Below are the code and all the weights of a small trained network. Each question names an input and a class and asks about switching units off, where a switched-off unit gives its printed mean instead of its output.

import numpy as np


def w(rows, s, z=0):
    codes = np.array(rows[::2]) - 128.0
    scale = np.full(codes.shape[1], s)
    scale[-1] = z or s
    return codes * scale


def norm(h):
    return h / np.sqrt((h * h).mean(-1, keepdims=True) + 1e-5)


def f(y):
    return np.maximum(y, 0)


def log_softmax(a):
    a = a - a.max(-1, keepdims=True)
    return a - np.log(np.exp(a).sum(-1, keepdims=True))


def net(x, mask):
    res = np.array(x, float).reshape(1, 8) / 4 @ E
    u = 0
    for l in range(3):
        y = f(norm(res) @ A[l][:, :-1].T + A[l][:, -1])
        res = res + np.where(mask[u : u + 12], y, B[l][:, -1]) @ B[l][:, :-1]
        u += 12
    return log_softmax(norm(res)[-1] @ U[:, :-1].T + U[:, -1])


A, B = {}, {}
E = w([
[158,147,61,175,46,83,185],'x0',
[187,143,107,81,156,203,165],'x1',
[151,171,114,159,117,134,107],'x2',
[128,129,131,130,121,127,126],'x3',
[137,134,121,128,131,134,125],'x4',
[153,131,204,181,116,120,155],'x5',
[156,174,163,12,175,1,130],'x6',
[100,164,113,131,192,118,153],'x7',
],0.0065)
A[0] = w([
[134,126,99,122,101,133,184,126],'L0N1',
[153,153,244,186,175,137,254,105],'L0N2',
[102,162,165,135,186,214,82,125],'L0N3',
[192,106,113,53,152,200,160,73],'L0N4',
[213,110,195,155,116,133,116,121],'L0N5',
[62,217,133,134,198,144,170,107],'L0N6',
[115,61,139,155,176,156,39,96],'L0N7',
[182,102,164,60,16,152,73,141],'L0N8',
[186,120,193,196,119,106,106,59],'L0N9',
[104,147,53,72,107,150,75,116],'L0N10',
[200,150,110,138,135,131,58,252],'L0N11',
[128,134,175,105,171,181,161,94],'L0N12',
],0.0079,0.0026)
B[0] = w([
[206,151,166,234,107,95,93,187],'L0N1',
[85,208,20,80,79,209,133,244],'L0N2',
[197,125,236,111,174,133,154,253],'L0N3',
[148,88,125,94,98,150,139,221],'L0N4',
[27,183,124,104,162,162,180,204],'L0N5',
[65,76,46,200,132,116,206,205],'L0N6',
[135,192,179,193,148,71,130,242],'L0N7',
[71,201,105,127,110,66,211,234],'L0N8',
[81,197,102,112,69,119,140,202],'L0N9',
[31,230,123,100,3,219,152,214],'L0N10',
[77,22,209,94,170,120,206,225],'L0N11',
[153,140,168,131,69,84,131,194],'L0N12',
],0.0057,0.0037)
A[1] = w([
[103,80,202,210,82,147,120,131],'L1N1',
[82,127,105,255,101,91,149,226],'L1N2',
[193,135,124,94,134,58,109,161],'L1N3',
[140,140,124,87,145,96,122,142],'L1N4',
[173,130,78,157,109,84,123,3],'L1N5',
[106,186,131,61,108,75,183,76],'L1N6',
[57,137,107,126,106,200,93,112],'L1N7',
[101,87,172,142,101,76,69,104],'L1N8',
[172,182,174,128,163,85,100,109],'L1N9',
[92,103,96,156,84,44,119,74],'L1N10',
[88,146,148,177,164,82,48,222],'L1N11',
[110,184,135,110,110,172,164,114],'L1N12',
],0.0091,0.0016)
B[1] = w([
[127,69,99,173,184,56,117,207],'L1N1',
[175,117,106,68,95,79,142,254],'L1N2',
[176,78,115,242,112,143,67,163],'L1N3',
[122,145,179,212,106,147,121,162],'L1N4',
[208,163,63,155,198,189,198,147],'L1N5',
[104,119,56,194,96,46,19,241],'L1N6',
[44,164,97,167,171,85,52,188],'L1N7',
[160,131,180,68,141,152,208,161],'L1N8',
[201,133,117,106,202,78,88,160],'L1N9',
[142,126,101,91,92,200,203,193],'L1N10',
[145,79,144,1,90,170,198,178],'L1N11',
[72,68,97,86,61,96,184,202],'L1N12',
],0.0057,0.0082)
A[2] = w([
[43,178,200,113,153,125,117,58],'L2N1',
[237,82,74,131,54,146,148,129],'L2N2',
[123,57,114,193,133,154,134,118],'L2N3',
[142,85,167,155,186,126,181,99],'L2N4',
[32,147,52,68,143,120,10,52],'L2N5',
[121,124,91,134,86,69,166,207],'L2N6',
[164,206,137,107,139,119,18,200],'L2N7',
[157,96,195,147,118,122,200,154],'L2N8',
[147,153,166,191,54,211,130,132],'L2N9',
[96,147,249,113,180,167,48,241],'L2N10',
[176,116,88,137,160,2,147,252],'L2N11',
[114,134,94,40,100,171,170,124],'L2N12',
],0.0093,0.0016)
B[2] = w([
[134,211,105,175,87,147,202,171],'L2N1',
[179,191,172,120,186,215,154,203],'L2N2',
[111,65,153,169,221,56,30,161],'L2N3',
[168,118,108,113,174,121,113,161],'L2N4',
[89,147,107,184,99,173,141,200],'L2N5',
[150,125,137,74,191,129,86,255],'L2N6',
[166,99,129,185,76,107,10,148],'L2N7',
[102,163,110,106,81,115,139,171],'L2N8',
[50,54,165,94,111,51,53,154],'L2N9',
[254,196,66,143,93,185,170,180],'L2N10',
[102,89,189,112,141,154,136,252],'L2N11',
[101,101,196,104,137,96,141,177],'L2N12',
],0.0069,0.0093)
U = w([
[62,168,98,89,78,109,146,158],'0',
[247,149,138,114,122,128,184,72],'1',
[119,79,188,8,144,121,142,169],'2',
[145,75,140,137,165,53,43,206],'3',
[92,112,114,49,151,63,171,6],'4',
],0.011,0.0016)

Each question gives the input, the list of numbers given to net, and the class t.
The units are the neurons (one row each of A and B). Each row of codes is followed by its name. A weight is (code - 128) times the scale printed after its matrix; where a second scale follows, it is the last column's (A, B and U).
mask holds one flag per neuron, layer by layer. A switched-off neuron (its flag False) gives its mean, the last column of its row in B, instead of its output. The means were averaged over made-up inputs and are rounded, as every weight is.
A unit's drop is (log p(t) with every unit on - log p(t) with that unit switched off) / (log p(t) with every unit on - log p(t) with every unit switched off).
The circuit of an input: a set's keep is (log p(t) with only the set's units on - log p(t) with every unit switched off) / (log p(t) with every unit on - log p(t) with every unit switched off). Starting from the 12 units with the biggest drops (on a tie, the unit counted first), units are removed one at a time, each time the one whose removal leaves the highest keep (on an exact tie, the one counted first), for as long as the keep stays at least 0.8.
units of the circuit, in order: the units of the circuit, biggest drop first
k most important neurons: the k neurons with the biggest drops, biggest first
top k neurons in layer l: the k neurons of layer l with the biggest drops, biggest first
input [-6,1,7,-8,2,7,0,0], class 0: units of the circuit, in order	[L0N2]
input [3,-3,0,3,8,-6,8,8], class 3: units of the circuit, in order	[L1N6, L1N3]
input [-3,-1,1,-2,1,-1,3,1], class 1: 2 most important neurons	[L0N2, L0N8]
input [-4,0,-1,3,6,-2,-5,5], class 3: top 2 neurons in layer 1	[L1N1, L1N8]
input [-5,6,4,-7,8,-2,8,5], class 3: units of the circuit, in order	[L2N7, L1N6, L1N3]
input [5,5,-3,-2,1,-7,6,-5], class 0: units of the circuit, in order	[L0N10, L1N6]
input [3,3,3,3,0,-2,-2,-4], class 4: 4 most important neurons	[L0N8, L0N10, L1N12, L0N3]
input [-4,-2,-5,1,-8,-8,-3,-8], class 0: units of the circuit, in order	[L0N10, L2N5]
input [-7,0,8,7,3,3,6,3], class 1: units of the circuit, in order	[L2N10, L1N2]
input [-4,-4,2,-5,-3,-1,2,2], class 1: top 3 neurons in layer 1	[L1N12, L1N6, L1N2]
input [5,2,4,-1,-8,8,-7,7], class 0: units of the circuit, in order	[L0N2, L2N9]
input [6,7,8,5,-6,7,8,7], class 3: 2 most important neurons	[L1N6, L1N10]
input [-1,4,-7,3,-3,-2,-5,-5], class 3: 2 most important neurons	[L2N3, L1N1]
input [-2,-8,-7,-5,-5,-8,5,-5], class 0: units of the circuit, in order	[L0N10, L2N5]
input [6,-5,6,-3,5,-1,-2,-4], class 1: units of the circuit, in order	[L2N2, L1N5]
input [6,-7,-5,-4,-4,-5,-4,0], class 2: top neuron in layer 0	[L0N2]
input [-3,3,2,6,-8,-2,-2,-5], class 4: 2 most important neurons	[L0N8, L1N12]
input [-4,1,4,-5,-5,7,-6,2], class 0: 2 most important neurons	[L0N2, L0N5]
input [0,-4,8,-5,5,-1,-1,-8], class 4: 3 most important neurons	[L0N11, L0N2, L1N2]
input [-1,-2,5,1,-1,8,1,7], class 0: units of the circuit, in order	[L0N2]
input [-4,1,-6,-2,6,6,-3,-8], class 4: 2 most important neurons	[L1N12, L0N8]
input [-3,0,6,1,8,-1,-3,2], class 1: 2 most important neurons	[L0N3, L1N6]
input [2,-1,-1,1,-7,-4,3,2], class 0: 2 most important neurons	[L0N10, L2N5]
input [-4,5,-5,-4,7,6,8,-2], class 3: top 2 neurons in layer 2	[L2N7, L2N2]
input [5,5,3,-5,6,6,8,6], class 3: top 2 neurons in layer 0	[L0N10, L0N8]
input [-4,0,5,4,6,1,2,4], class 1: 2 most important neurons	[L0N3, L1N2]
input [4,8,-4,-3,-4,5,-2,4], class 2: top 2 neurons in layer 2	[L2N12, L2N9]
